Each row has a class, written as a number after it.
[64,-177,173,-30,222,-127,-24,33,32,222,-150,-106,262,173,-181,-220,-323,-193,-96,35,-119,-343,201,-21,59,0,-388,114,-72,12,-210,-156]  4
[-214,213,18,140,43,-62,-349,58,-221,-85,46,135,198,134,20,-97,-81,-104,122,-224,-53,30,197,171,-67,-25,-255,-16,134,-246,-10,363]  10
[35,-88,27,46,-9,244,358,-107,-8,150,-124,-100,140,254,-181,631,37,-72,100,-59,83,120,-226,175,143,-38,-63,108,73,-64,-142,-305]  3
[-252,522,140,93,429,-65,341,-97,20,-306,-220,260,-116,-313,10,215,355,149,-48,220,-9,-123,-180,45,336,19,100,-244,-103,-140,412,17]  2
[379,-231,-30,-100,373,-107,-324,204,132,379,-2,142,225,142,-128,-48,-239,42,100,95,-1,-135,142,48,-284,43,-6,102,517,-130,-153,-42]  10
[-22,-75,-92,83,41,-211,-207,-109,-128,-147,80,8,-115,-177,42,-32,-76,61,141,5,185,349,74,-109,-145,-110,84,22,423,61,-95,-13]  9
[-13,46,38,115,478,-164,-94,155,-172,-173,77,150,-134,-157,109,95,-330,5,176,-658,-3,112,140,18,-45,-129,-198,101,97,-65,-50,110]  8
[94,210,125,76,-16,-129,357,-202,-14,-181,-70,-66,-100,305,-240,263,286,-65,41,43,-26,426,-59,217,2,-54,-293,114,135,120,3,200]  0
[-148,-246,-209,119,-95,124,-6,58,-197,36,79,-118,30,3,12,-97,-310,-71,98,-328,103,205,95,52,-77,67,131,251,17,17,-27,213]  6
[117,-46,203,-93,156,-2,-198,32,-38,-124,-56,-21,-214,-27,-145,179,89,96,22,-59,131,-16,47,-151,151,164,-178,79,-22,106,104,-16]  7
[212,256,190,-44,479,-34,231,-177,-201,-410,-318,-28,54,-71,-65,23,264,-13,-31,121,171,28,-391,-47,228,-270,-160,-61,-113,58,-15,210]  4
[13,23,135,79,547,-204,-125,-118,25,-34,-208,48,493,115,251,-34,-46,-107,-25,108,-35,240,-8,1,-38,-80,-266,-11,275,-139,16,103]  2
[264,42,73,60,459,-31,-296,-84,-206,-122,-1,96,108,30,-4,118,73,-29,126,-420,49,118,144,100,84,-34,-139,-55,517,-170,-189,27]  3
[-147,13,-57,-24,171,-7,-18,114,-19,249,12,57,323,274,121,197,-55,-184,95,-30,-123,-175,96,89,-7,-82,207,54,241,-156,-191,-130]  2
[19,-321,310,157,131,29,140,113,-106,25,167,-90,186,-154,27,63,-258,175,58,-206,5,106,122,-127,-3,68,77,-183,279,-150,-62,-165]  10
[-375,-66,-16,49,-291,-144,54,76,-40,612,-26,-73,174,280,-107,-32,-332,-89,-73,95,-60,-537,375,131,25,207,-116,38,-143,-110,-175,-102]  3
[-93,-94,505,171,807,-189,-353,84,-164,-144,-76,-9,52,-50,65,178,-108,-25,83,-185,110,169,-22,-179,147,-58,-366,21,181,8,23,-16]  1
[-109,43,-117,2,176,189,-272,126,-236,-157,10,22,125,100,266,215,-271,-330,36,-169,-99,-1,-97,147,27,-181,-263,252,-198,-23,-499,-238]  9
[-186,74,-160,14,131,-243,224,-27,276,-134,-80,58,475,66,48,-248,-264,-33,-135,899,-212,-385,126,123,-47,162,-364,215,-198,-65,-133,52]  2
[-5,-113,-98,-16,-332,-5,-168,-26,2,25,9,-265,-168,-208,-97,-46,-339,-129,75,-63,147,-208,-106,-127,17,69,-120,77,-81,123,122,-240]  8
[337,-17,-259,-99,547,75,4,125,-15,-160,-21,207,197,171,68,204,196,15,79,242,43,240,-71,146,-101,-279,322,157,99,-105,-400,-220]  9
[340,-250,-139,-115,203,-50,-229,35,-102,-103,72,-76,12,26,80,-244,-212,31,-70,114,11,146,-70,-68,3,-67,87,49,162,175,-100,-80]  1
[242,82,-111,14,694,-22,56,-115,-76,-317,-155,83,-81,-374,-64,56,64,299,7,235,162,172,-173,-132,-20,-33,105,-1,140,73,73,18]  6
[-49,-246,87,-30,-302,76,-160,103,-293,-255,89,-66,-116,-95,-181,-314,-111,-33,133,25,22,256,127,-80,-65,-45,-33,-10,67,118,-200,-84]  10
[25,-123,-44,16,-99,-144,-138,-32,-281,-256,83,-98,-261,-289,-26,-93,-74,36,-56,-241,106,290,102,-128,-68,85,73,-90,-35,157,199,-24]  5
[40,-137,87,115,30,-68,-79,-21,-234,-231,120,-12,11,-29,-31,41,-25,50,85,-312,184,489,168,40,57,39,-87,-80,447,-85,74,0]  9
[105,-138,342,114,385,155,102,-152,129,-24,-35,-113,460,226,103,510,27,-192,137,14,-170,-145,-81,96,78,129,-110,87,14,-242,-133,15]  4
[-35,136,60,-86,45,-169,-149,49,-331,-301,47,115,-183,-144,-9,-88,-31,-68,-125,-295,50,28,170,-70,112,-130,-187,-58,139,68,-76,25]  10
[338,-247,-294,-55,453,-30,-319,214,90,145,189,-14,339,268,80,-302,-373,-35,-14,8,-27,13,220,62,-136,-131,-7,163,298,-93,-284,-187]  6
[-236,-186,269,184,402,-131,508,-193,-212,64,-219,-32,528,-179,93,-11,-28,52,-135,329,12,-294,127,18,47,176,210,-194,-229,-262,-105,166]  1
[243,-220,52,-77,79,-12,-116,155,-101,-119,16,-154,24,-206,81,-152,-193,-7,-112,158,61,124,-2,-302,-50,-110,297,140,194,109,-237,-156]  9
[-45,-362,185,79,68,1,15,1,-115,-181,115,-27,38,-104,-91,88,-124,70,81,-72,50,218,99,-121,-7,61,133,-37,77,-43,101,35]  8
[374,-293,54,-69,102,-36,-232,-24,83,-15,72,-65,110,-233,30,-193,-153,133,7,-144,20,-122,130,-199,-87,124,-19,-128,214,-46,-35,-145]  7
[72,-354,27,-51,-209,-87,15,-46,-225,-286,-9,-25,238,-283,12,-184,-32,-31,-159,313,-10,37,58,-17,-156,259,93,-122,-8,-8,-1,72]  0
[102,-21,131,-34,189,-74,-31,-52,-20,-151,39,-109,56,17,42,115,173,98,-56,-26,30,-111,-61,-133,228,52,19,-206,-74,37,171,-156]  7
[87,-341,37,-3,98,-172,-73,3,-168,241,-113,-17,105,4,-154,-131,-293,49,-70,-84,69,155,213,-123,-128,-33,-59,41,248,74,-174,-118]  4
[109,94,192,-32,780,202,108,-107,-270,-473,-332,41,404,-179,172,253,69,-85,136,-49,-49,109,-33,-62,-32,-59,-35,97,-227,-220,-213,231]  2
[299,-300,-193,6,774,-19,231,174,59,-98,20,-16,651,128,63,-278,-19,45,21,60,51,268,-65,-19,-107,-351,312,2,248,-100,-107,-120]  1
[123,-168,203,96,29,-27,132,-144,-142,-289,67,-121,-90,-274,-64,72,-14,159,-4,-524,48,291,-29,-143,2,113,-199,-190,58,97,277,102]  5
[313,-169,53,-20,209,345,70,-13,-168,-158,28,-36,46,-240,107,175,2,-6,86,-213,114,17,-86,-5,-44,39,313,43,37,-168,-280,39]  5
[-20,11,356,81,-117,-109,36,-93,129,-178,-224,132,396,-63,-21,293,138,114,-40,415,-224,53,105,-80,-88,352,-67,27,82,-265,221,376]  7
[116,-138,330,-59,288,176,-316,173,-134,-360,80,-16,-235,-418,46,168,-203,15,91,-72,43,-12,45,-296,20,123,37,162,130,10,-113,4]  9
[270,47,12,-146,172,143,-173,151,-43,-394,80,20,-103,-228,-82,48,33,200,160,82,76,-48,-7,-203,-6,-124,-31,-10,67,4,-262,-236]  3
[279,-235,94,-61,231,-200,21,-87,190,273,-281,-16,502,266,49,-1,-242,60,-177,161,-143,-133,184,-82,-105,171,-203,197,-90,-103,-4,276]  6
[-41,7,139,10,78,93,-14,152,-57,-257,-53,56,46,-103,-186,315,129,119,98,-255,-40,57,111,-159,-107,93,-136,178,-149,-13,5,152]  7
[285,-83,-23,-21,188,97,-203,50,-126,-12,115,-85,-54,-58,1,-54,-286,107,91,-71,37,96,25,-109,-65,-123,180,-17,255,-61,-195,-71]  2
[-95,-175,59,223,539,12,234,-31,-87,104,-145,-4,357,-8,140,64,-33,188,81,372,52,151,-133,51,-102,3,243,-53,-126,-142,-149,29]  6
[68,-71,38,37,-107,-129,29,-94,-121,136,110,-113,-132,142,-15,-123,-26,34,-43,75,3,111,131,-13,-49,-34,261,-50,79,62,-91,142]  8
[-54,-192,128,62,-363,-225,-237,-105,-106,-133,116,-83,-30,8,-44,-331,128,-55,-31,-260,89,86,178,-87,31,-14,-168,-205,-59,57,89,39]  8
[-140,-73,-36,-76,-5,-114,-347,119,-145,-228,-59,133,-137,-305,-31,-133,-149,-70,-105,75,31,206,108,-195,-81,17,-77,154,212,163,62,-32]  9
[21,-129,182,-56,92,47,-130,-8,-10,-34,-29,-3,150,18,-100,-44,60,-10,-176,85,24,-54,67,-73,117,189,-214,-19,185,33,115,54]  9
[-183,247,269,-135,57,-241,25,192,-56,-145,-94,44,71,-130,146,-198,-38,-116,-201,-67,-124,-444,214,-97,179,-10,-443,-279,-364,-62,64,-327]  6
[219,-63,191,-26,46,274,195,100,-113,-432,108,-33,94,96,30,-50,-147,62,28,60,-23,500,-177,5,145,-230,-290,70,387,37,-359,-26]  0
[179,-65,327,-12,-79,-274,214,-56,-46,76,-213,40,325,339,-83,173,124,54,-169,291,-215,-29,-42,17,-8,51,-83,-19,71,-31,-75,309]  6
[244,-58,-114,-163,105,85,34,-118,140,-287,74,-23,-35,-11,-87,-132,-44,94,-48,167,90,136,-77,-91,76,-60,-199,74,193,136,59,40]  7
[122,-184,196,93,-2,76,-521,98,-458,-203,-10,-105,-130,-146,26,227,-32,11,152,-661,101,258,89,-202,20,45,57,63,-7,-7,-178,9]  7
[110,-208,90,2,-249,230,154,-22,-222,-102,6,-32,-232,-241,-90,210,-198,84,40,-64,43,216,16,-24,29,187,158,96,196,23,-139,-56]  8
[310,-140,209,25,4,255,279,-191,31,-143,57,-185,239,93,-178,213,117,-63,-109,-153,-97,86,23,29,99,100,8,-37,120,-143,20,60]  7
[235,0,342,-78,85,77,-122,-136,13,-192,-115,121,177,-67,141,269,-16,2,-90,-257,-162,-296,-29,-71,245,181,-325,-66,111,-176,1,157]  6
[213,-68,322,-114,218,176,270,82,-76,-320,-107,4,61,-200,-102,360,-155,49,36,168,-106,-58,-243,-183,105,-92,32,76,169,-22,-183,-41]  3
[16,-355,107,32,373,-24,15,57,150,438,36,-108,-128,170,-109,-104,-420,48,3,-39,64,63,-276,-13,-32,-66,-172,3,13,228,219,-39]  2
[-171,106,113,99,218,46,-240,16,-306,-274,-11,33,-228,-210,115,69,135,182,84,-38,48,286,86,-202,53,31,274,16,-109,62,8,178]  10
[-134,43,-155,48,-207,30,205,93,131,-212,13,47,64,-201,-144,-21,-155,72,76,130,-144,3,181,30,-78,192,-76,181,2,-42,97,1]  3
[-123,-191,90,159,121,-153,280,-139,-93,115,-22,-20,224,-188,-112,-70,-211,100,116,48,80,-56,149,-23,-109,-36,180,-264,138,-234,19,-59]  8
[-26,-263,121,10,-224,-58,-48,140,-291,67,41,62,88,106,-171,-148,45,-102,-51,-245,-27,-40,227,35,-53,-93,52,-7,43,-15,-389,-19]  1
[269,166,235,-10,807,332,244,-97,-10,-158,-40,-120,25,-49,165,557,227,-21,38,-95,61,129,-172,54,121,220,242,67,107,-137,226,234]  7
[266,150,108,-60,331,250,29,-179,172,11,-40,-75,232,159,85,179,-16,68,-129,163,-86,88,-134,-14,3,164,-154,112,278,-53,218,480]  10
[0,-120,-40,134,82,-329,135,-40,-75,-213,-171,89,336,-13,-226,97,302,-17,147,-68,-23,197,-14,40,-17,-62,81,-66,261,-32,89,-151]  7
[-233,307,143,-31,11,-3,246,-103,-330,-265,-198,3,-210,-177,-13,239,219,-115,-212,104,-111,-206,-53,145,217,316,-88,-103,-522,85,230,91]  2
[13,-44,63,-2,164,-305,-109,-59,-51,-26,19,-30,68,55,-60,-404,57,123,-26,-31,35,125,204,-141,-41,-63,-56,-228,94,72,205,140]  5
[6,-19,-176,-41,96,-99,-87,-19,118,222,16,36,-61,-14,93,-109,-194,-37,-108,382,10,-425,-15,87,-14,104,103,78,-159,-5,-62,-24]  6
[-179,87,-38,-30,-280,-112,-378,127,-105,-92,136,-38,-156,279,150,-187,-148,-172,-91,280,-72,-125,-139,72,125,-11,-257,193,-193,226,-143,189]  5
